In the rows, 128 means zero.
Here are made-up elements, facts about them, and rows of numbers that follow some of those facts. Name the element behind each unnamed row.

Some elements and their rows:
[129 106  87 136 118 118 102 137 134  89 142 133 155 120 128 120 158 151
 171 137 129 142 160 115 128 139 123 136 109 150 108 113 112 130 151 121
 118 141 116 124 123  70 119 143 128 108 143 150 131] : (1394)
[145 126 117 133 128 152 112 144 125 114 151 128 123 141 122 116 130 147
 126 154 124 133 136 140 124 117 126 137 125 135 138 130 124 132 104 123
 130 120 129 123 113  96 127 115 131 116 115 140 127] : (349)
[124 152 101 148 117  82 134 136 127 142 133 119  64 156 138 120  84 126
 137 112 142 103  91  95 131 102 139 132 118 100 127 139 122 124 112 123
 136 134 127 121 137 120 141 126 123 149 125 117 136] : (714)
[122 117 106 138 129 143 129 138 128 138 138 127 132 129 128 121 135 131
 129 139 135 134 124 122 128 126 127 131 124 127 130 131 127 131 126 127
 129 123 124 121 125 122 124 131 113 131 119 129 119] : (523)
[129 139 195 128 127 112 113 103 121 137  98 141 147  93 122 150 114 109
 108 115 127 124 126 120 135 164 115 119 156 112 126 132 127 124 148 129
 131 117 137 144 131 200 131  78 141 130 119 118 126] : (530)
[129 120 100 115 125 156 126 145 136 127 135 122 138 146 125 122 154 138
 140 144 115 128 147 134 122 115 129 133 114 138 128 121 129 123 137 125
 127 127 132 133 121  89 127 123 127 127 136 138 140] : (1313)
[153  92 153 120 138 194 147 142 130 105 133 150 148 132 125 127 138 123
 112 111 134 111 125 151 129 121 126 129 130 128 141 134 135 133  99 139
 122 127 122 111 111 144 124 182 105 132 140 113 118] : (165)
[124 117 108 124 127 152 129 140 131 131 134 126 137 137 127 123 145 134
 136 138 125 132 136 129 126 118 129 132 121 134 128 126 128 126 133 128
 127 127 128 125 123 104 125 132 121 128 131 134 130] : (1018)
[132 146 122 138 128  88 137 124 131 118 138 119  92 140 137 122 101 130
 132 116 133 118 110 126 126 114 138 128 118 125 127 129 125 132 110 129
 128 141 122 120 135 120 133 151 134 129 131 125 129] : (1034)
[130 147 126 137 128  92 137 118 130 115 139 120  96 130 137 125 112 130
 128 119 135 121 112 128 124 122 136 128 114 129 127 124 125 131 117 130
 127 142 125 126 133 123 136 156 140 123 131 127 129] : (1434)
[114 112 101 143 126 125 124 134 124 127 138 132 138 115 128 123 145 135
 142 137 142 141 129 115 130 132 125 134 120 133 120 126 120 131 136 128
 124 132 121 122 126 118 126 141 118 120 122 136 115] : (572)
[163 152 182 112 121 140  89 118 127 103 123 127 138 123 117 139 124 134
 114 143 102 121 154 141 122 149 116 127 141 128 136 121 127 119 138 117
 133 116 148 157 114 133 135  51 167 112 127 138 153] : (630)
[127 120 107 128 127 149 125 139 133 130 137 123 133 133 126 121 144 134
 133 142 125 131 136 128 125 123 127 131 120 132 130 125 128 126 132 126
 128 125 128 128 122 108 125 125 122 129 128 133 130] : (31)
[138 143 172 118 122 128 105 114 130 131 109 127 143 110 122 143 129 118
 114 126 112 118 141 122 127 157 117 122 141 118 128 123 129 117 163 120
 132 116 143 158 125 163 133  62 150 131 130 126 146] : (250)
[135 140 188 123 125 120 107 107 127 130 106 131 147  99 122 146 120 114
 110 122 120 123 134 123 130 164 116 119 149 116 128 126 129 121 155 124
 132 118 140 151 128 179 130  70 147 128 125 123 135] : (505)
[135 145 126 138 129  93 137 123 131 114 137 121  92 138 136 122 105 132
 131 116 132 121 113 130 126 114 138 128 118 128 127 128 126 132 108 130
 127 141 122 120 135 118 132 155 135 126 132 127 128] : (1195)
[157  87 111 141 126 133 104 136 141  87 129 151 163 127 121 116 144 151
 162 114 121 123 161 126 132 136 119 132 128 134 109 122 114 133 125 131
 118 129 110 105 126  98 106 130 112 117 145 140 123] : (1336)
[ 97 136  89 107 137 139 146 126 131 157 124 111 153 140 122 122 169 146
 134 170 104 162 162 162 119 104 136 131 117 163 127 117 137 126 135 134
 125 126 135 136 135  85 125 125 138 111 121 154 127] : (1511)
[132 141 159 105 126 115 117 107 115 137  92 133 128 116 120 149 123 117
 109 106 117 122 134 127 131 152 118 118 153 121 125 131 131 121 156 128
 129 120 142 156 134 172 135  81 157 126 131 126 138] : (997)

Facts:
π: is directly part of; Ψ: comes just before; λ: refers to; α: points at
(572) π (1434); (824) π (1019); (86) π (556); (798) π (301); (1233) π (837); (148) π (1214)
(1511) π (105); (497) π (1461); (599) π (1434); (1485) π (1437); (1095) π (1437); (1219) π (1450)
(296) π (895); (1275) π (1467); (899) π (144); (673) π (817); (691) π (1450); (297) π (105)
(352) π (378); (906) π (105); (586) π (467); (1223) π (1431); (915) π (937); (349) π (1019)
(50) π (1195); (165) π (105); (397) π (1377); (534) π (1467); (1078) π (556); (1404) π (817)
(812) π (1431); (134) π (564); (1018) π (837); (816) π (564); (250) π (1022); (1186) π (925)
(1515) π (937); (1229) π (895); (833) π (105); (1288) π (486); (505) π (1195); (530) π (467)
(1313) π (639); (869) π (321); (965) π (1434); (31) π (564); (1336) π (817); (655) π (1450)
(782) π (1434); (1375) π (1450); (423) π (321); (1144) π (895); (6) π (10); (1394) π (550)
(93) π (301); (841) π (1019); (375) π (550); (523) π (467); (775) π (1450); (125) π (916)
(333) π (1214); (1315) π (378); (1412) π (1450); (1081) π (639); (1365) π (378); (642) π (301)
(1156) π (486); (182) π (301); (325) π (1377); (491) π (1019); (376) π (895); (679) π (378)
(337) π (1034); (967) π (378); (1429) π (1446); (1087) π (1214); (555) π (1377); (964) π (1434)
(846) π (1434); (1283) π (1022); (469) π (301); (997) π (1346); (328) π (1022); (583) π (564)
(387) π (378); (630) π (1431); (708) π (817); (17) π (1001); (1231) π (1195); (1091) π (1446)
(213) π (378); (581) π (916); (1326) π (1461); (1268) π (1022); (1070) π (714); (1496) π (895)
(1350) π (1467); (730) π (1467); (689) π (556); (359) π (1446); (767) π (817); (638) π (1467)
(872) π (467); (1039) π (301); (94) π (144); (1165) π (1214); (985) π (12); (1240) π (817)
(572) Ψ (964); (86) Ψ (1078); (798) Ψ (642); (1233) Ψ (1018); (148) Ψ (333); (1511) Ψ (297)
(599) Ψ (572); (1485) Ψ (1095); (1219) Ψ (775); (296) Ψ (1496); (1275) Ψ (1350); (673) Ψ (767)
(691) Ψ (1375); (297) Ψ (833); (586) Ψ (523); (1223) Ψ (812); (349) Ψ (491); (50) Ψ (1231)
(165) Ψ (906); (397) Ψ (325); (534) Ψ (730); (1078) Ψ (689); (1404) Ψ (708); (134) Ψ (31)
(250) Ψ (1268); (1515) Ψ (915); (1229) Ψ (296); (833) Ψ (165); (1288) Ψ (1156); (1313) Ψ (1081)
(869) Ψ (423); (31) Ψ (583); (1336) Ψ (673); (655) Ψ (1219); (782) Ψ (599); (1375) Ψ (1412)
(1144) Ψ (1229); (1394) Ψ (375); (93) Ψ (1039); (841) Ψ (349); (523) Ψ (530); (775) Ψ (691)
(333) Ψ (1087); (1315) Ψ (1365); (1365) Ψ (967); (642) Ψ (182); (182) Ψ (469); (325) Ψ (555)
(491) Ψ (824); (376) Ψ (1144); (679) Ψ (1315); (967) Ψ (352); (1087) Ψ (1165); (964) Ψ (846)
(846) Ψ (965); (469) Ψ (93); (328) Ψ (250); (583) Ψ (816); (387) Ψ (213); (630) Ψ (1223)
(1231) Ψ (505); (1091) Ψ (359); (213) Ψ (679); (581) Ψ (125); (1326) Ψ (497); (1268) Ψ (1283)
(730) Ψ (1275); (359) Ψ (1429); (767) Ψ (1404); (638) Ψ (534); (872) Ψ (586); (94) Ψ (899)
(1240) Ψ (1336); (572) λ (639); (824) λ (964); (86) λ (869); (798) λ (1186); (1233) λ (1461)
(148) λ (583); (1511) λ (387); (497) λ (6); (599) λ (10); (556) λ (564); (1485) λ (841)
(1095) λ (1229); (817) λ (1219); (1219) λ (1165); (1461) λ (833); (296) λ (967); (673) λ (824)
(691) λ (1233); (297) λ (985); (10) λ (708); (906) λ (638); (1431) λ (376); (321) λ (534)
(837) λ (148); (467) λ (1346); (12) λ (1288); (1223) λ (1431); (915) λ (1515); (349) λ (1446)
(165) λ (1231); (397) λ (1283); (534) λ (1485); (1404) λ (1315); (812) λ (817); (134) λ (1081)
(1018) λ (467); (1446) λ (94); (550) λ (915); (1434) λ (1078); (639) λ (782); (1186) λ (906)
(1515) λ (925); (1229) λ (1336); (833) λ (213); (1288) λ (642); (1313) λ (1377); (869) λ (93)
(965) λ (586); (31) λ (689); (1336) λ (375); (925) λ (1087); (655) λ (530); (105) λ (491)
(782) λ (1070); (1375) λ (1365); (423) λ (837); (1144) λ (812); (6) λ (1434); (1394) λ (1095)
(93) λ (31); (841) λ (1375); (375) λ (125); (714) λ (1091); (523) λ (1001); (775) λ (12)
(125) λ (134); (333) λ (144); (1315) λ (352); (1081) λ (1268); (1019) λ (296); (1365) λ (714)
(642) λ (655); (1156) λ (572); (182) λ (816); (325) λ (895); (491) λ (250); (1437) λ (523)
(376) λ (846); (679) λ (630); (301) λ (328); (1022) λ (378); (337) λ (916); (1467) λ (1034)
(1429) λ (965); (1087) λ (1022); (1034) λ (730); (555) λ (673); (846) λ (182); (1283) λ (486)
(328) λ (1214); (583) λ (581); (387) λ (1240); (708) λ (997); (1195) λ (1404); (144) λ (1350)
(17) λ (1195); (1231) λ (423); (1091) λ (105); (213) λ (1496); (581) λ (1019); (1326) λ (872)
(1268) λ (165); (1070) λ (1394); (1496) λ (1326); (730) λ (1144); (1001) λ (555); (359) λ (899)
(767) λ (798); (638) λ (505); (872) λ (1511); (1039) λ (297); (1165) λ (50); (985) λ (1313)
(1240) λ (599); (824) α (714); (148) α (1087); (599) α (423); (899) α (378); (673) α (1001)
(352) α (321); (906) α (916); (915) α (1437); (349) α (916); (1404) α (1346); (812) α (895)
(816) α (378); (250) α (1095); (1288) α (165); (505) α (581); (869) α (105); (31) α (639)
(782) α (337); (1144) α (1275); (6) α (378); (523) α (375); (325) α (17); (679) α (824)
(337) α (17); (967) α (937); (1429) α (1095); (964) α (1214); (469) α (997); (328) α (1022)
(387) α (467); (630) α (916); (1326) α (423); (730) α (423); (689) α (581); (359) α (1091)
(94) α (1001)

Rows to name:
No name comes twice in this set of rows, the named rows included.
[169 106 124  98 134 231 143 163 145 107 149 123 136 166 125 118 160 131
 109 134 107 102 144 168 113 105 129 130 110 136 151 122 144 121 115 130
 127 122 135 130 101  93 127 158 117 138 153 122 150] -> (148)
[152 110 119  95 131 214 148 159 141 117 133 128 141 170 123 123 158 133
 120 130 105 108 147 161 118  96 132 132 113 138 144 124 141 118 115 132
 126 125 137 128 108  93 130 154 119 137 153 126 149] -> (581)
[125 136 204 135 129 106 115  96 117 142  96 144 147  82 122 151 106 106
 103 109 135 126 117 116 138 168 114 118 163 106 126 137 127 127 142 130
 131 116 135 140 135 218 131  82 137 130 113 114 115] -> (1350)
[116 116  78 107 119 152 125 152 136 114 139 119 138 123 127 123 159 145
 142 146 115 142 139 138 121 120 134 131 112 146 129 127 126 120 152 124
 123 127 132 150 116  65 132 130 125 123 140 138 128] -> (798)
[176 130 162 111 139 168 156 137 139  91 143 127  99 158 135 122 112 122
 101  99 121  92 114 166 118 107 137 124 115 127 149 128 141 130  85 135
 127 139 127 118 115 127 134 192 128 135 154 110 140] -> (837)
[128  97 110 150 124 113 106 128 127  90 139 145 155 101 127 123 143 142
 161 123 145 142 141 111 134 149 121 133 122 140 109 121 111 137 138 127
 117 141 111 112 125 109 117 156 119 109 132 140 112] -> (1229)
[123 100 101 137 121 113 108 131 129  90 131 143 157 114 127 126 151 148
 172 126 135 142 154 114 134 140 123 136 115 146 106 119 111 133 140 126
 116 143 115 116 126  90 120 155 124 109 141 146 124] -> (1095)
[130 137 117 145 125  63 125 117 129  98 134 129 106 125 136 125 108 140
 153 110 139 128 121 117 130 124 135 131 118 134 113 124 116 136 115 129
 121 149 115 116 139 110 129 163 138 114 136 133 125] -> (639)
[157  97 113 114 127 180 119 147 140  80 144 134 154 138 126 120 164 143
 145 128 117 121 160 146 121 127 124 133 108 148 126 114 126 128 133 127
 118 138 122 124 109  82 121 163 125 116 156 138 140] -> (134)
[100 110 111 139 127 121 133 131 119 131 130 140 134  85 128 131 122 126
 124 129 150 149  99 122 135 139 131 126 139 127 129 147 123 133 128 132
 124 123 121 129 127 139 130 145 106 127 111 120  88] -> (93)
[120 135 178 119 122 108 108 109 122 121 107 137 147  64 124 151 121 115
 109 121 127 137 118 124 133 173 120 116 155 120 129 138 125 122 167 126
 127 118 138 165 126 176 135  82 143 125 122 118 113] -> (469)
[107 112 139 158 135 117 139 118 114 150 126 144 129  93 129 131 116 116
 115 123 162 142  97 112 139 141 124 128 143 113 127 143 124 138 114 135
 128 124 119 109 133 184 127 148 105 129 101 116  91] -> (965)
[135 104 129 158 136 129 130 128 128 149 121 148 132 121 122 119 109 128
 121 116 139 123 114 121 138 126 123 128 155 106 125 145 126 137 100 137
 130 111 114  96 137 164 111 114  95 141 109 118  98] -> (1404)

Now the same elements, written a new way:
Known rows:
[144 122 115 107 184 114 150 151 146 121 130 107 153 156] : (812)
[ 67 114 174 199 188  96  75 124 130  87 107  97  88  44] : (895)
[102 134 129 162 103  92 162 123 132 140 102  93 141 167] : (1496)
[111  31 150 167 156  98  67 183 116  53 181  61 167 105] : (325)
[103 123 115  75 124 145 126 122 124 106 231  88 127 195] : (397)
[ 98  53 150 145 126  97  91 146 111 102 184  50 142 135] : (17)
[ 86 133 138 161  99  85 174 143 159 141  98  92 140 165] : (1412)
[113 142 125 152 106  98 170 117 142 152  99  92 146 174] : (1375)
[ 88 134 121 130 181 145 151 109 153 105 138  78 118 143] : (1450)
[ 70  70 138 186  70  75 151 155 149 123 121  46 164 174] : (1039)
[ 81 128 142 118 137 135  91 135 119  93 197 120 106 123] : (798)
[121 108 109  74 158 148 164 136 128 124 204  73 154 179] : (497)
[146 140 144 120 140 149  95 117 142  79 194 147 129 146] : (387)
[124 176 160 165 124  67 141 137 186 144  58 159  96 156] : (967)
[127 122 127 117 163 139 130 123 109 117 170 107 150 133] : (1095)
[113  84 121  93 150 119 130 127  99 119 208  61 145 151] : (1018)
[115  68 146 132 142 129 108 134  91  98 197  57 168 122] : (333)
[120 121 127 129 137 128 134 117 114 120 159 104 149 146] : (1070)
[ 84 124 133 140 170 124 121 102 138 112 139  73 104 131] : (1446)

Name these rows:
No name comes twice in this set of rows, the named rows included.
[116 175 145 147 162 131 125 118 132 130 116 165 123 104] -> (997)
[ 76 143 136 206 226 127 111 117 164 115 130 137 106 109] -> (916)
[130  49 136 159 149 113  76 151  97  67 186  57 170 131] -> (359)
[122 145 116  73 174 149 169 128 125 136 178 119 140 165] -> (642)
[ 94 197 133  96 163 160 133 132 147 108 164 192 101 110] -> (50)
[129  68 107 140 184 111  89 144 117 127 218  90 140 187] -> (349)
[115 111 147 148 159 132 108 130 103 106 164 105 151  92] -> (297)
[118 136 174 226 102  59 104 136 164 109  56 139 128 109] -> (352)
[144 173 174 106 182 140 151  97 183  73  89 116  94  99] -> (378)
[104 155 103  92 178 142 151  85 147 131 150  87 101 189] -> (12)
[182  95 111  95 152 121 147 111 141 122 163  64 174 203] -> (679)
[123 183 109 131 202 154 110 148 165 116 179 214 110 174] -> (630)

